Here is a tiny trained network, its code and every weight. The questions are about switching its units off for an input and a target symbol, where a switched-off unit gives its printed mean instead of its output.

import numpy as np


def w(rows, s, z=0):
    codes = np.array(rows[::2]) - 128.0
    scale = np.full(codes.shape[1], s)
    scale[-1] = z or s
    return codes * scale


def norm(h):
    return h / np.sqrt((h * h).mean(-1, keepdims=True) + 1e-5)


def f(y):
    return np.maximum(y, 0)


def softmax(a):
    e = np.exp(a - a.max(-1, keepdims=True))
    return e / e.sum(-1, keepdims=True)


def log_softmax(a):
    a = a - a.max(-1, keepdims=True)
    return a - np.log(np.exp(a).sum(-1, keepdims=True))


def net(x, mask):
    ids = ['ΔΞΩαηθμπστφψ'.index(c) for c in x.split()]
    T = len(ids)
    res = E[ids] + P[:T]
    r = norm(res)
    for j in range(2):
        rows = slice(3 * j, 3 * j + 3)
        q, k, v = (r @ M[0][rows].T for M in (Q, K, V))
        z = softmax(np.where(np.tri(T) > 0, q @ k.T / 3**0.5, -1e9)) @ v
        o = O[0][rows]
        res = res + np.where(mask[j], z, o[:, -1]) @ o[:, :-1]
    y = f(norm(res) @ A[0][:, :-1].T + A[0][:, -1])
    res = res + np.where(mask[2:10], y, B[0][:, -1]) @ B[0][:, :-1]
    return log_softmax(norm(res)[-1] @ U[:, :-1].T + U[:, -1])


Q, K, V, O, A, B = {}, {}, {}, {}, {}, {}
E = w([
[134,178,92,174],'Δ',
[123,143,1,157],'Ξ',
[139,32,165,115],'Ω',
[205,163,119,122],'α',
[36,141,81,208],'η',
[170,127,135,168],'θ',
[135,137,124,45],'μ',
[107,127,130,91],'π',
[131,107,44,173],'σ',
[91,180,199,94],'τ',
[66,134,43,39],'φ',
[147,97,98,83],'ψ',
],0.025)
P = w([
[44,48,2,106],'0',
[32,91,100,146],'1',
[35,225,137,92],'2',
[67,95,140,147],'3',
[119,110,125,109],'4',
[129,121,130,102],'5',
[92,178,208,107],'6',
[252,184,221,118],'7',
[157,129,174,128],'8',
[145,148,182,90],'9',
[169,123,158,93],'10',
[150,196,236,108],'11',
[159,74,73,76],'12',
[169,86,106,99],'13',
],0.0074)
Q[0] = w([
[173,71,143,57],'H1',
[82,169,2,163],'H1',
[205,102,168,76],'H1',
[181,190,89,187],'H2',
[167,170,148,208],'H2',
[181,84,102,70],'H2',
],0.0094)
K[0] = w([
[144,168,23,9],'H1',
[165,40,185,149],'H1',
[192,165,131,132],'H1',
[172,175,113,149],'H2',
[209,190,164,96],'H2',
[74,62,214,164],'H2',
],0.011)
V[0] = w([
[80,120,182,216],'H1',
[88,116,162,90],'H1',
[239,54,151,73],'H1',
[206,207,123,96],'H2',
[184,173,255,103],'H2',
[143,150,44,49],'H2',
],0.0099)
O[0] = w([
[138,100,36,146,108],'H1',
[71,203,146,154,138],'H1',
[2,208,128,122,124],'H1',
[172,98,5,133,91],'H2',
[18,94,82,42,2],'H2',
[199,43,169,92,174],'H2',
],0.0072,0.0066)
A[0] = w([
[98,106,109,135,87],'N1',
[114,96,184,148,252],'N2',
[154,54,164,244,171],'N3',
[176,201,125,117,77],'N4',
[180,172,159,137,50],'N5',
[202,70,148,112,130],'N6',
[205,120,128,129,78],'N7',
[92,216,59,139,71],'N8',
],0.011,0.0039)
B[0] = w([
[134,92,90,98,141],'N1',
[160,213,167,11,215],'N2',
[168,226,125,95,254],'N3',
[136,33,87,141,163],'N4',
[122,113,51,122,155],'N5',
[1,149,176,125,204],'N6',
[54,111,92,109,175],'N7',
[114,164,61,194,197],'N8',
],0.01,0.0071)
U = w([
[165,74,128,169,89],'Δ',
[174,164,143,159,88],'Ξ',
[7,175,148,150,158],'Ω',
[129,103,189,117,144],'α',
[93,59,67,88,185],'η',
[119,97,140,142,32],'θ',
[82,56,130,125,117],'μ',
[83,78,144,150,47],'π',
[126,178,188,69,169],'σ',
[101,95,127,120,22],'τ',
[123,170,165,114,254],'φ',
[139,122,82,140,53],'ψ',
],0.014,0.0063)

Each question gives the input, a string of symbols that net reads in full, and the target symbol t.
The units are the heads (3 rows each of Q, K, V and O) and the neurons (one row each of A and B). Each row of codes is followed by its name. A weight is (code - 128) times the scale printed after its matrix; where a second scale follows, it is the last column's (O, A, B and U).
mask holds one flag per unit, heads first, then neurons. A switched-off unit (its flag False) gives its mean, the last column of its rows in O or B, instead of its output. The means were averaged over made-up inputs and are rounded, as every weight is.
A unit's drop is (log p(t) with every unit on - log p(t) with that unit switched off) / (log p(t) with every unit on - log p(t) with every unit switched off).
The circuit of an input: a set's keep is (log p(t) with only the set's units on - log p(t) with every unit switched off) / (log p(t) with every unit on - log p(t) with every unit switched off). Starting from all 10 units, units are removed one at a time, each time the one whose removal leaves the highest keep (on an exact tie, the one counted first), for as long as the keep stays at least 0.8.
units of the circuit, in order: the units of the circuit, biggest drop first
top k neurons: the k neurons with the biggest drops, biggest first
which heads matter: for each layer, one digit per head in row order, 1 if its drop is at least 0.15 and else 0, layers parted by /
drop of u: that unit's drop, to one decimal
input η α η φ Ω η Ξ π η η Δ Ω θ, target Ω: units of the circuit, in order	(N6, H2)
input η Ξ π η η η η π φ η, target φ: which heads matter	00
input Ξ φ α η η, target η: which heads matter	11
input Δ η Ω μ η τ Ω φ, target Ω: which heads matter	11
input α μ θ, target η: top 2 neurons	(N7, N2)
input η φ μ μ μ Δ α, target η: which heads matter	01
input π η π Δ Ξ Ξ α η θ, target η: units of the circuit, in order	(H2)
input Δ η η, target Ξ: units of the circuit, in order	(H1, H2)
input τ σ Ξ Ω π Ω π Ξ η Ω η η σ, target Ω: which heads matter	11
input μ Ξ η μ σ θ Δ μ η η Ω σ η φ, target Ω: units of the circuit, in order	(H1, H2, N2)
input θ η σ η η α α η φ, target η: top 3 neurons	(N3, N4, N2)
input φ η α Ξ Ω σ Ω Ω τ μ Ξ, target Ω: which heads matter	10
input μ σ η Δ Δ η η η, target Ξ: drop of N3	0.2
input η η σ η Ξ σ η η α Ω Ω η Ξ, target Ω: drop of H2	0.1
input Ξ μ η, target φ: drop of H2	0.2
input φ Ω ψ π Ω σ θ, target Ω: units of the circuit, in order	(H2)
